In the rows, 128 means zero.
Here are made-up things, facts about them, and rows of numbers that follow some of those facts. Name the thing behind each unnamed row.

Facts:
χ: refers to; λ: sits directly inside
brabogru χ truplusto, klibrum
kuza χ dofli
minin χ daklik, tragim, skogem
klalar χ gripir, pagres
lasko χ soven
skitras χ gizor
klisturik χ nistom, klibrum, gruku
gustu χ kogen, vefero
flaklum χ sakame, grozok, foga, reke
suplen χ zabre, flemibis, vefero
droka χ brila, plebren, lafa, dofli
kogenuk χ sestek, butol, pagres
tresuk χ beskim, saskun
lizor χ kibrar
stedradul χ danoku, daklik, klimen
klilir χ bubobron
tritezon χ steplus, poni
vipli χ steplus, tuke, poni
teklem χ pezar, klabrim
madutrem χ kibrar, suster, stistun, foga
rimizun χ gudrer, pliplabren, lelas, zabre
petolu χ fedra, butol
trego χ zinin
gumos χ fegan
fifliden χ zinin, beskim, guklutre
mopon χ labodo, klimen
feme χ stafir
biskar χ klere
skirar χ pezar
fezur χ brestivi, guklutre
rusteplel χ grasim, beskim, nagrer
kladrik χ sakame, naza
sestofer χ pagres, klimen
klovebir χ trizun, skupla
turu χ zinin, dofli
gukabri χ flemibis, klabrim, skuper
tikliram χ sestek, danoku
tradrul χ kledos, pliplabren, klibrum, stafir
nofen χ lafa
breril χ reste, sakame, riruk
zogrulu χ gizor, steze, saskun, skuper
stafos χ kledos, skogem, saskun
buske χ lelas
skagun χ kledos, gruku, reke
λ skitras <- brabogru, reke, steze, steplus, bubobron, pliplabren
λ klibrum <- kuza
λ vidro <- nagrer, butol, grako, rusteplel
λ roklugru <- minin, tuke, saskun
λ skirar <- flugus
λ biskar <- klalar, suplen, stistun, stezu, skuper
λ plibri <- lasko, zubri
λ kledos <- plebren, kogenuk, lelas
λ turu <- meskem, feme, skupla
λ tuke <- klisturik, madutrem, darutek, moste
λ skagun <- gustu, skogem
λ bubobron <- flaklum, riruk
λ fifliden <- sestek, dofli, gukabri
λ rusteplel <- brila
λ bokler <- vafa, klimen, plibri
λ poni <- dibris, fezur
λ sastus <- droka, mozam, tikliram, stafos
λ pliplabren <- klere, mopon, skegrok
λ zogrulu <- tresuk
λ sutrefo <- kogen, vipli, zabre
λ flemibis <- brebobol
λ droka <- lizor, kibrar
λ dreske <- stedradul, labodo, bostu
λ stafir <- refik, plokek, nistom, skirar, dretomi
λ brestivi <- dozo, noskom
λ stafos <- lafa, sakame, buske
λ klovebir <- pezar, fifliden, tolik, vilol
λ reke <- klilir
λ soven <- fotir, grozok, daklik, nofen
λ tritezon <- gruku, sutrefo, reste, grasim, gudrer, sestofer
λ steze <- teklem
λ kogenuk <- beskim, kladrik, vefero
λ noskom <- trizun, fedra
λ rimizun <- petolu, naza
λ gizor <- trego, soven
λ guklutre <- gumos, biskar
λ foga <- pagres, poni
λ grako <- fegan, truplusto, tradrul
λ tragim <- flemibis, skagun, gripir
λ dretomi <- zinin
λ lelas <- rolur
λ brabogru <- breril, gatur
λ nagrer <- suster
λ meskem <- danoku
λ minin <- durik
λ vafa <- klaskubak
λ klabrim <- klibrum
λ tikliram <- klasakal

Known rows:
gumos: [ 98  70 124  67 128 127 127 106 105 175 119 197 171 139 103  96  66 102
 142  73 189 162  91 118  96 113  93 179 156 107  64 185 105  95  57 162
 126 149 144  42 185 134 215 108 119 110 136 135]
rimizun: [121  95  94 122 128 141 120  97 143 128 132 152 115  89 155 117  58 120
 157 128 141 159 133 130 166 138 153 136 116 109 124 150 132  96 126 110
 123 120 139 103 159 134 184  89 122 102 108 128]
kladrik: [131 101  81 145 126 151 117  78 123 139 122 157 131 114 155 113  45 109
 144 114 148 153 124 139 146 140 140 150 114 103 120 145 129 117 111 117
 115 115 125 115 157 141 169 104 104 102 111 149]
rolur: [152 105  79 138 121 153 114  83 122 134 118 153 128 122 144 124  59 115
 147 110 154 151 123 145 142 134 141 144 116 100 113 149 131 121 121 112
 117 124 115 114 154 128 164 113 109 108 106 144]
skogem: [174 108  82 127 126 149 111  81 129 131 109 150 120 127 135 137  77 118
 144 105 158 146 126 157 130 129 138 136 123  96 110 152 135 123 131 107
 124 135 107 122 149 115 145 115 116 118 106 143]
dreske: [145  98  93 117 123 147 117 100 140 125 126 150 114  99 145 130  70 126
 159 123 145 156 131 137 160 132 150 133 118 106 117 153 134 103 136 106
 124 129 127 102 158 120 177  99 127 110 104 126]
zubri: [152 105  80 133 121 149 115  84 123 134 118 150 128 123 144 123  61 115
 146 111 155 150 122 146 141 133 142 143 118 100 112 151 131 119 120 110
 117 123 119 114 149 130 166 112 107 109 107 142]
brestivi: [169 115  93 111 115 150 121 104 139 132 128 137 120 104 137 142  68 122
 172 119 150 150 133 139 151 134 154 126 126  93 123 139 150 107 143 107
 139 152 127 116 152 104 173 104 148 120 103 123]
fotir: [152 104  78 145 123 160 114  82 118 136 119 158 131 119 145 126  53 115
 145 110 150 151 122 145 143 136 135 147 110 100 116 145 131 125 120 117
 114 126 110 114 161 126 160 115 112 108 107 148]
brebobol: [152 105  81 133 122 149 115  84 124 134 118 149 127 123 144 123  62 114
 146 111 155 151 123 146 141 132 143 143 119 100 112 151 131 120 120 110
 117 123 119 115 148 130 165 112 108 109 107 140]
klasakal: [152  89  75 128 125 145 116  90 126 138 129 151 126 121 150 124  57 131
 136 104 165 154 133 156 139 125 151 147 125  87 106 152 146 124 113  96
 124 112 122 105 129 136 161 118 113 111 111 132]
soven: [226  64  86 158 124 217 142  99 109 105 128 162 179  97  95 103  81 149
 189 113 110 141 125 120 185 107 175 182  98 121  46 173 118 127 171 107
 141 150 131  67 203  79 195 147  84 153 137  70]
dozo: [152 105  80 132 121 147 113  84 124 134 118 148 128 123 145 123  62 114
 145 111 156 151 123 146 141 132 143 141 120  99 112 152 130 121 120 109
 117 123 119 114 146 131 165 113 106 109 108 140]
gatur: [138 102  87 127 128 145 111  86 114 131 126 128 123 116 144 134  71 100
 151 100 141 155 129 146 147 129 134 131 133  96 115 147 114 127 117 111
 111 122 116 111 132 132 161 127  98 123 117 132]
lelas: [168 106  95 119 122 155 118 100 141 127 123 152 114 101 137 145  75 127
 165 118 144 150 134 142 151 134 145 130 117  99 121 144 143 107 147 108
 133 148 115 111 166 101 161 102 147 119 102 131]
zabre: [158 114  96 116 125 146 121  72 129 132  95 131 126 152 140 129  89 118
 162 101 168 146 118 154 134 134 159 143 128  83 104 147 134 105 141  85
 134 139 119 142 133 111 161 115 113 116 108 152]
trizun: [172 134   4 137 135 186 145 112 145 118 118 125 106 109 106 119  89 149
 144 108 161 152 119 174 153 116 140 115 100  68  98 140 148 139 149  84
  73 156 109 148 163 109 200 154  67  95 116 117]
riruk: [165 111  90 121 126 147 109  87 117 132 121 124 122 122 135 149  80 101
 155  94 144 147 131 154 135 126 132 124 138  90 114 143 123 130 127 109
 123 138 108 120 130 114 146 133 114 136 116 131]

Which thing is each row?
No name comes twice in this set of rows, the named rows included.
[146  77 133  54 125 132 112 116 101 161  94 177 186 143 102 108  70 111
 133  86 218 143  80 129  97  95  82 147 157  85  67 206 113  90  71 164
 140 173 124  70 179  83 180 137 140 135 130 113]	fegan
[125 114  77 138 116 147 123  84 119 147 132 139 139 115 156 107  32 101
 154 117 153 155 123 133 149 143 153 146 123  95 124 136 139 115 104 117
 119 118 144 122 140 148 189 105 108  99 112 138]	kuza
[126 101  80 139 127 142 115  79 126 137 122 151 128 114 156 109  48 109
 141 115 151 155 124 140 146 137 145 146 118 104 118 151 128 115 108 113
 115 111 132 115 147 147 172 104  98 101 112 143]	feme
[188 115  70 127 115 134 116  80 130 129 115 136 125 126 140 141  74 111
 160 117 155 151 120 153 127 125 135 129 139  96 113 160 147 121 116 104
 137 143 118 121 146 128 155 114 107 116  98 140]	saskun
[173  99  89  97  73 158 103 110  99 125 136 134 103 136 152 179  87 132
 173 131 184 180 121 136 179 118 159 138 104  86 122 179 116 117 175 121
  98 139  83  58 137 105 185 112 143  66  67 129]	poni
[175 120 102 101 114 143 108 111 141 126 114 131 126  97 140 127  60 120
 149 134 169 140 127 138 155 126 154 108 120  96 125 159 143  99 143 120
 132 144 130 126 144  91 165 109 147 122 102  99]	nagrer
[174 129  95 102 111 143 118 106 145 141 133 143 109 107 119 137  76 115
 167 111 148 147 138 140 134 138 164 128 128 110 115 132 146 116 150 114
 129 147 134 106 143 116 185  92 148 115 106 116]	guklutre
[191  98 142 154  96 134  86  65 128 122 141 159 118 110 153 110  58  95
 164 138  95 140 159 111 160 157 234 171 107 190 104 144 107 129 169 109
 143  59 151  61 114 165 171  52 115 130  98  99]	biskar
[150 105 101 107 121 140 106 108 141 121 115 142 123  92 149 114  59 123
 139 139 164 146 124 134 165 126 152 114 112 107 121 169 129  95 136 119
 119 125 133 112 150 107 172 104 127 112 103 102]	vidro
[200 101  65  98  63 131 108 103 106 112 138 122 101 135 160 188  97 125
 193 152 177 190 110 135 174 104 144 125 129  92 122 206 129 112 151 111
 119 148  92  52 143 129 190 105 119  61  51 131]	tuke

The same things again, as new rows of numbers:
Some rows with their names:
fifliden: [102 159 126 152 106 106 145 132 142 178 118 108 190 147 123 110 181  74
 124 161 143 154 108 140 189 157 147 104 130 121 118  85 141 124 141  87
 152  96 127 170  96 188 143 102 159 107 156  90 112 145 102 129 160]
rimizun: [147 185 130 128 124 122 115 109 138 158 174 144 167 103 175 120 136  99
 158 146 174  92 117  88 116 172 146 163 174 124 153  81 127 111 149 121
 119 129 136  97  58 141 156 128 143 155 161  93  69 117 157 140 144]
brestivi: [120 133 108 138 117 118 151 114 158 123 116 132 159 134 115 113 165 109
 122 108 133 133 128 131 171 115 128 102 121 117 110 114 119 130 134 105
 140 102 148 159 136 147 104 138 118  93 150 102 139 125  99 122 131]
droka: [131 122  76 159 121  87  68 149 124 168 154 130 201 198 148  81 171  86
 144 168 137 151  93 145 149 140 141 165 131  86 134 112 117 104 121  81
 128 132 122 146  74 164 124 128 152 129 157  78  81 132  92 148 175]
gudrer: [116 169 120 104 135 140 127 109 169  95 168 184 140 112 139 121 138 109
 153 107 188  55 105  69 113 126 137 150 140 139 124  99 127 112 122 127
 100 109 159 127 109 107 105 157 121 122 147  86 105 100 119 115 123]
steplus: [128 144 121  75 126 113 157  67 147 120 138 124 124  82 127 127 139 170
 143  84 119  88 100 121 170 124 107 141 122 103 138 106  53 164 170  69
 126 137 158 141 172 126 123 141 136 114 126 153 159 145  65  98 115]
mopon: [118 139 162  95 130 101 152 119  94 104 113  70 141 147 118 109 144 117
 191 145 140 124  54 163 140 171 120 124 169 156 146 108  87 134 159 140
  91 176 132 109  84 122 177 123 144 149 187 149 134 157  75 120 141]
noskom: [126 134 105 118 122 129 138 111 127 134 135 136 151 121 139 123 138 108
 138 121 122 103 126 136 145 140 136 138 140 110 130 113 120 139 146  98
 128 125 134 145 125 132 127 147 123 132 141 119 127 126 118 128 128]
klisturik: [115 185  85 125 112  90 139 131  80 141 144 121 139 125 132  98 147  96
 161 108 250  71 140  70 144 141 136 148 166 112 129  95 143 150 172  77
 136 132 121 117  71 153 174  76 151 104 150 180  81  96 152 169 145]
reke: [ 89 159 114 105  67 133 172 143 152  87 126 122 141 137  93 130 119 117
 149  99 161  87 120 123 117 120  83 146 163  94 122 103  73 165 106 135
 161 153 176 117 121 109 143 143  84  54 149 148 145 106 128 137 111]
klasakal: [147 145 104 137 111 134 107 138 105 133 160 133 126 148 104 130 155 106
 146 118 122 107 123 123 143 130 129 167 114  92 160 120  82 108 143 108
 126 122 132 134 136 134 109 151 116 142 132 130 101 128  76 139 157]
stistun: [104 117 150  54  57 116 145 114 102  84 130 176 137 183 100 121 112  88
 184  92  99 105 147 140 149 135 137 163 111  67  98 123 116 163 108 137
 165 114 164 138 161 116 143 151 112  96 176 140 105 100 146 144 116]
vipli: [ 86 164 130  81 154 130 114  72  76 149 180 138 146 103 119 126 144 125
 148 175 159  75  93 104 164 183 162 167 111 116 148  76 135 140 162  20
 133  92 142 177 150 119 154 116 192 156 126 134 121 174  62  84 130]
skupla: [120 122 106 100 115 124 136  97 133 128 138 148 142 123 136 115 140 128
 142 105 130  91 125 126 143 114 136 142 119 110 128 118 110 132 146 100
 130 130 145 150 146 119 116 152 122 125 131 121 131 122  96 115 127]
grasim: [ 91 156 126 126 116 129 161 130 155 107 127 139 138 133  87 116 184  99
 132 125 157 109 104 110 176 124 142 112 103 137 106  95 130 127 130  96
 128  74 155 182 146 143 110 139 140  95 144  92 139 134  79 104 138]
nistom: [105 178  99 102 106 116 150 107 155 111 151 149 136 114  97 121 115 116
 152  99 180  78 104  84 118 125 102 147 151 113 130  96 108 132 151 114
 139 125 142 137 119 127 118 121  96  96 148 119 138  95 139 157 125]
zubri: [125 126 111 104 123 127 139 104 124 129 134 140 148 123 144 115 135 112
 147 124 128 105 122 131 150 132 135 136 128 117 125 108 122 138 148 100
 132 123 131 149 119 133 125 140 126 132 144 121 126 123 112 117 134]
suster: [106 137 114  99  75 123 139 112 115 127 149 137 182 166 121 144 134 134
 144 153 152  95 152 167 112 112 124 160 120 142  83 128 106 140 100 139
 172  97 147 129 157  86 146 173  83  87 136 164 151  99 119 143 114]

Which thing is each row?
No name comes twice in this set of rows, the named rows included.
[130 177 178 142  92 142 188 145 177 105 107 103 128  91 116 146 168 108
 124 102 141 116 116 135 169 122 116 105 148 156 120  93  72 143 127 152
 126 110 159 110 123 138 129 153 123 110 154 119 120 134  90 100 134]	steze
[144 115 110  97 157 113 136  85 116 100 115 122 142 152 115 121 132 136
 172 118 134 101 110 161 116 113 132 117 123 173 112 144 126 103 156 159
  99 122 115 130 152 103 112 152  81 140 149 141 173 118  95 132 113]	butol
[ 98 135 114 112 136 141 125 109 125 114 139 145 150 129 132 111 146 108
 153 145 147  89 102 112 143 143 151 145 122 131 126 100 132 132 133  90
 120 103 148 155 131 119 132 148 145 124 143 106 126 137  91 101 125]	sutrefo
[121  89  78  77  89  88 139 112 140 178 145 172 193 185 181  90 164  87
 176 148 158 124  92 139 140  76 124 123 109 136 113  71 115  98 159 123
 151 155 119 185  79 173 113 123 156 146 154  87 111  98  75 144 164]	nofen
[126 120 111  57  78 118 177 106 127 164 143 160 149 138 154 128 142 101
 169 127 150 102 114 121 137  90 116 124 108 142 129  74 105 114 178 134
 139 152 122 182 111 141 112 135 140 159 131 126 120 113  78 135 140]	fotir
[142 155  96 127 135 135 134 100 189 115 144 160 135  85 162 128 119 116
 139  87 145  79 121  90 113 125 129 132 155 110 133 109 125 125 137 136
 110 128 148 114  94 126 102 159  94 115 142  70 125 102 151 134 119]	lelas
[112  92  76 119 124  92 128 122 193 105 125 171 176 177 139  81 166 107
 135 101 138 123  89 131 151  77 125 118 104 111  87 117 125 121 126 111
 132 125 154 177 122 150  81 148 122  76 156  58 144 105  94 121 140]	dofli
[109 131 113 115  97  91 150 134 153 168 131 141 186 170 136 101 180  83
 148 145 153 149 101 141 177 114 129 110 103 127 103  78 122 107 157 114
 151 114 129 181  99 182 121 116 160 121 165  90 109 121  80 130 170]	trego
[135 151 156 123  93 149 198 134 175 132 114 138 123 101 120 153 158 100
 123 104 137 108 147 121 168  95 126  99 118 157 114  90 109 128 141 149
 133  94 148 151 139 145  94 151 108 125 139 105 123 124 102 119 135]	gizor
[141 134 171  57 124  92 127  86  60  97 117 136 139 173 103  99 123  80
 221 112  89 135 108 155 151 177 170 129 135 115 130 131 156 121 164 138
 102 120 101 123 117 131 154 107 134 176 210 111 114 143 129 151 133]	klalar
[ 99 158 117 155 116 137 185 134 188 117  96 122 135 117  91 122 166  90
 103  95 122 134 116 120 181 110 127  83 128 114  99 102 129 133 135 111
 135  75 147 176 139 160  87 145 105  77 146  73 155 123 108 120 126]	beskim
[123 181 134 145  97 124 199 152 156  96 104 129 105 109  94 140 169  95
 134  65 180 102 140 102 173  87 137  83 121 154  97 111 119 134 148 143
 123  77 145 147 143 149 110 125 108  86 148 138 125 111 108 130 131]	saskun
[136 141 142 131 118 157 146 117 126 146 131 126 152 103 178 141 145  94
 132 139 123 112 150 142 157 151 154 143 144 140 131  94 134 131 139 124
 125 101 145 130 101 136 142 165 145 156 140 111  87 133 114 104 129]	skirar
[168 176 107 151 116 121  85 148 114 134 182 153 143 134 115 121 145  94
 165 127 160  96 112  89 122 140 134 187 147  98 165 105  83  91 135 123
 102 122 133 112  88 136 114 147 124 161 141 110  69 108 101 158 177]	buske
[138 137 166  62 100  95 128  76 112 105 142 171 143 158 121 118 133  96
 190  86 104 123 132 124 169 150 164 146 106  85 117 106 123 146 147 111
 127 102 143 122 150 138 129 128 135 131 181 100 107 124 143 136 134]	stezu

